Below are the code and all the weights of a small trained network. Each question names an input and a class and asks about switching units off, where a switched-off unit gives its printed mean instead of its output.

import numpy as np


def w(rows, s, z=0):
    codes = np.array(rows[::2]) - 128.0
    scale = np.full(codes.shape[1], s)
    scale[-1] = z or s
    return codes * scale


def f(y):
    return y / 2 * (1 + np.tanh(0.7978845608 * (y + 0.044715 * y**3)))


def log_softmax(a):
    a = a - a.max(-1, keepdims=True)
    return a - np.log(np.exp(a).sum(-1, keepdims=True))


def net(x, mask):
    res = np.array(x, float).reshape(1, 5) / 4 @ E
    y = f(res @ A[0][:, :-1].T + A[0][:, -1])
    res = res + np.where(mask, y, B[0][:, -1]) @ B[0][:, :-1]
    return log_softmax(res[-1] @ U[:, :-1].T + U[:, -1])


A, B = {}, {}
E = w([
[149,155,106,249],'x0',
[56,161,78,96],'x1',
[124,211,199,149],'x2',
[76,20,192,153],'x3',
[25,143,121,155],'x4',
],0.011)
A[0] = w([
[96,141,106,218,203],'n0',
[110,197,54,211,232],'n1',
[75,96,122,77,254],'n2',
[52,209,95,112,147],'n3',
[115,156,86,81,137],'n4',
[214,62,114,116,187],'n5',
[82,162,247,106,200],'n6',
[136,67,106,46,186],'n7',
[217,148,186,120,243],'n8',
],0.015,0.0054)
B[0] = w([
[148,2,162,100,207],'n0',
[171,52,134,60,251],'n1',
[30,163,166,63,208],'n2',
[173,159,190,44,219],'n3',
[110,198,109,90,180],'n4',
[109,211,23,129,215],'n5',
[112,191,234,223,214],'n6',
[87,107,76,172,209],'n7',
[176,163,95,233,224],'n8',
],0.0097,0.015)
U = w([
[179,163,165,64,37],'0',
[211,144,78,193,78],'1',
[107,163,243,162,70],'2',
[143,24,146,133,99],'3',
[136,126,223,175,192],'4',
[5,108,103,115,251],'5',
],0.013,0.003)

Each question gives the input, the list of numbers given to net, and the class t.
The units are the neurons (one row each of A and B). Each row of codes is followed by its name. A weight is (code - 128) times the scale printed after its matrix; where a second scale follows, it is the last column's (A, B and U).
mask holds one flag per neuron, in row order. A switched-off neuron (its flag False) gives its mean, the last column of its row in B, instead of its output. The means were averaged over made-up inputs and are rounded, as every weight is.
A unit's drop is (log p(t) with every unit on - log p(t) with that unit switched off) / (log p(t) with every unit on - log p(t) with every unit switched off).
The circuit of an input: a set's keep is (log p(t) with only the set's units on - log p(t) with every unit switched off) / (log p(t) with every unit on - log p(t) with every unit switched off). Starting from all 9 units, units are removed one at a time, each time the one whose removal leaves the highest keep (on an exact tie, the one counted first), for as long as the keep stays at least 0.8.
units of the circuit, in order: the units of the circuit, biggest drop first
most important unit: the unit with the biggest drop
k most important neurons: the k neurons with the biggest drops, biggest first
drop of u: that unit's drop, to one decimal
input [-8,4,1,-2,0], class 5: most important unit => n7
input [8,6,7,-3,-1], class 3: units of the circuit, in order => (n0 n1)
input [-7,-2,6,-8,4], class 2: 3 most important neurons => (n6 n1 n5)
input [6,-2,7,1,6], class 4: units of the circuit, in order => (n6 n0 n1)
input [8,-8,0,6,-2], class 1: 2 most important neurons => (n5 n8)
input [5,5,1,-4,5], class 0: 2 most important neurons => (n3 n7)
input [5,7,2,-1,1], class 0: 3 most important neurons => (n3 n7 n8)
input [0,-2,-2,-1,0], class 1: units of the circuit, in order => (n2 n3)
input [8,8,-5,-7,5], class 0: 2 most important neurons => (n3 n4)
input [8,-2,-3,8,-5], class 1: 2 most important neurons => (n5 n1)
input [7,6,-5,-2,-6], class 3: units of the circuit, in order => (n1 n0)
input [1,0,-7,-3,8], class 3: units of the circuit, in order => (n5 n1)
input [8,-1,7,4,5], class 3: 2 most important neurons => (n0 n1)
input [4,-4,-6,8,-3], class 1: units of the circuit, in order => (n5)
input [-7,5,3,5,1], class 2: 2 most important neurons => (n6 n5)
input [-6,4,8,-6,-6], class 2: 2 most important neurons => (n6 n1)
input [-3,-4,-1,8,8], class 2: 2 most important neurons => (n6 n5)
input [0,-8,-5,-6,8], class 3: drop of n4 => 0.0
input [-4,8,4,5,5], class 2: drop of n6 => 0.2
input [-8,-6,-6,-5,-4], class 1: units of the circuit, in order => (n8)
input [-1,-8,-2,-5,7], class 3: drop of n2 => 0.1
input [-1,5,0,-3,7], class 0: drop of n3 => 0.4
input [-2,3,1,1,-4], class 5: 2 most important neurons => (n3 n6)
